Below are the code and all the weights of a small trained network. Each question names an input and a class and asks about switching units off, where a switched-off unit gives its printed mean instead of its output.

import numpy as np


def w(rows, s, z=0):
    codes = np.array(rows[::2]) - 128.0
    scale = np.full(codes.shape[1], s)
    scale[-1] = z or s
    return codes * scale


def f(y):
    return np.maximum(y, 0)


def log_softmax(a):
    a = a - a.max(-1, keepdims=True)
    return a - np.log(np.exp(a).sum(-1, keepdims=True))


def net(x, mask):
    res = np.array(x, float).reshape(1, 5) / 4 @ E
    y = f(res @ A[0][:, :-1].T + A[0][:, -1])
    res = res + np.where(mask, y, B[0][:, -1]) @ B[0][:, :-1]
    return log_softmax(res[-1] @ U[:, :-1].T + U[:, -1])


A, B = {}, {}
E = w([
[3,75,88,184,118,190,137,222,140],'x0',
[162,208,43,190,90,24,142,199,87],'x1',
[132,120,124,110,113,131,137,150,137],'x2',
[124,165,137,172,185,148,165,73,124],'x3',
[71,67,33,52,183,54,136,69,133],'x4',
],0.012)
A[0] = w([
[157,1,210,50,202,122,121,78,142,169],'neuron 0',
[91,114,184,81,178,48,99,43,134,121],'neuron 1',
[107,109,169,101,152,219,76,108,195,90],'neuron 2',
[157,81,130,50,179,116,132,47,174,149],'neuron 3',
[138,135,95,201,94,142,126,159,117,88],'neuron 4',
[53,79,34,100,202,44,157,122,136,78],'neuron 5',
[174,146,73,109,170,101,126,144,104,2],'neuron 6',
[106,157,104,200,64,132,149,153,97,122],'neuron 7',
[249,186,132,98,86,105,123,67,110,73],'neuron 8',
[84,88,197,92,142,204,109,108,130,190],'neuron 9',
[148,179,112,24,152,141,106,107,149,126],'neuron 10',
[202,170,151,88,149,115,121,129,89,226],'neuron 11',
[87,125,191,117,119,169,110,122,179,15],'neuron 12',
[161,94,219,172,95,124,107,136,139,134],'neuron 13',
],0.0093,0.0082)
B[0] = w([
[110,157,184,127,98,226,166,136,73,247],'neuron 0',
[90,109,109,99,129,162,121,162,116,209],'neuron 1',
[192,70,87,248,130,74,103,155,151,200],'neuron 2',
[104,168,145,79,136,179,113,156,94,227],'neuron 3',
[37,171,127,115,137,143,121,171,114,174],'neuron 4',
[184,79,58,179,121,70,110,103,171,244],'neuron 5',
[128,137,124,80,81,198,172,77,126,158],'neuron 6',
[127,156,197,103,166,120,148,142,79,194],'neuron 7',
[227,85,95,188,178,66,85,146,168,228],'neuron 8',
[165,73,73,195,129,103,129,65,162,227],'neuron 9',
[91,153,122,133,147,202,147,133,90,182],'neuron 10',
[139,85,118,138,78,144,146,60,155,226],'neuron 11',
[166,124,133,154,213,75,113,152,118,159],'neuron 12',
[156,116,68,180,108,112,113,126,142,179],'neuron 13',
],0.011,0.015)
U = w([
[202,115,114,128,68,103,151,53,192,5],'0',
[232,139,135,152,232,9,121,220,154,236],'1',
[49,254,225,11,126,200,165,194,36,135],'2',
],0.008,0.0012)

Each question gives the input, the list of numbers given to net, and the class t.
The units are the neurons (one row each of A and B). Each row of codes is followed by its name. A weight is (code - 128) times the scale printed after its matrix; where a second scale follows, it is the last column's (A, B and U).
mask holds one flag per neuron, in row order. A switched-off neuron (its flag False) gives its mean, the last column of its row in B, instead of its output. The means were averaged over made-up inputs and are rounded, as every weight is.
A unit's drop is (log p(t) with every unit on - log p(t) with that unit switched off) / (log p(t) with every unit on - log p(t) with every unit switched off).
The circuit of an input: a set's keep is (log p(t) with only the set's units on - log p(t) with every unit switched off) / (log p(t) with every unit on - log p(t) with every unit switched off). Starting from the 12 units with the biggest drops (on a tie, the unit counted first), units are removed one at a time, each time the one whose removal leaves the highest keep (on an exact tie, the one counted first), for as long as the keep stays at least 0.8.
units of the circuit, in order: the units of the circuit, biggest drop first
k most important neurons: the k neurons with the biggest drops, biggest first
drop when u is switched off: that unit's drop, to one decimal
input [2,-4,0,-5,-4], class 1: units of the circuit, in order	neuron 11
input [5,-8,8,-8,0], class 1: 2 most important neurons	neuron 12; neuron 2
input [1,-8,-7,4,-6], class 1: 3 most important neurons	neuron 12; neuron 2; neuron 11
input [3,-8,-8,-7,-6], class 1: 2 most important neurons	neuron 12; neuron 2
input [4,-4,6,-5,-1], class 1: 2 most important neurons	neuron 11; neuron 12
input [2,-6,0,6,-6], class 1: 3 most important neurons	neuron 12; neuron 2; neuron 11
input [-3,-5,-7,-1,7], class 2: 2 most important neurons	neuron 0; neuron 3
input [0,4,-5,-4,8], class 0: 2 most important neurons	neuron 8; neuron 6
input [-2,4,-2,-1,3], class 0: units of the circuit, in order	neuron 2; neuron 6
input [1,7,5,1,-7], class 2: 2 most important neurons	neuron 5; neuron 4
input [2,4,-4,-1,-6], class 2: 2 most important neurons	neuron 8; neuron 5
input [1,8,7,-5,-8], class 2: 2 most important neurons	neuron 4; neuron 5
input [-4,4,6,5,3], class 0: 2 most important neurons	neuron 11; neuron 6
input [-8,-8,1,3,2], class 2: units of the circuit, in order	neuron 0
input [-1,3,-7,-1,6], class 0: 2 most important neurons	neuron 8; neuron 5
input [4,-4,-5,-6,-4], class 1: drop when neuron 2 is switched off	0.2
input [6,4,3,2,-8], class 2: drop when neuron 0 is switched off	0.0
input [2,-3,5,-1,-6], class 1: drop when neuron 0 is switched off	0.1
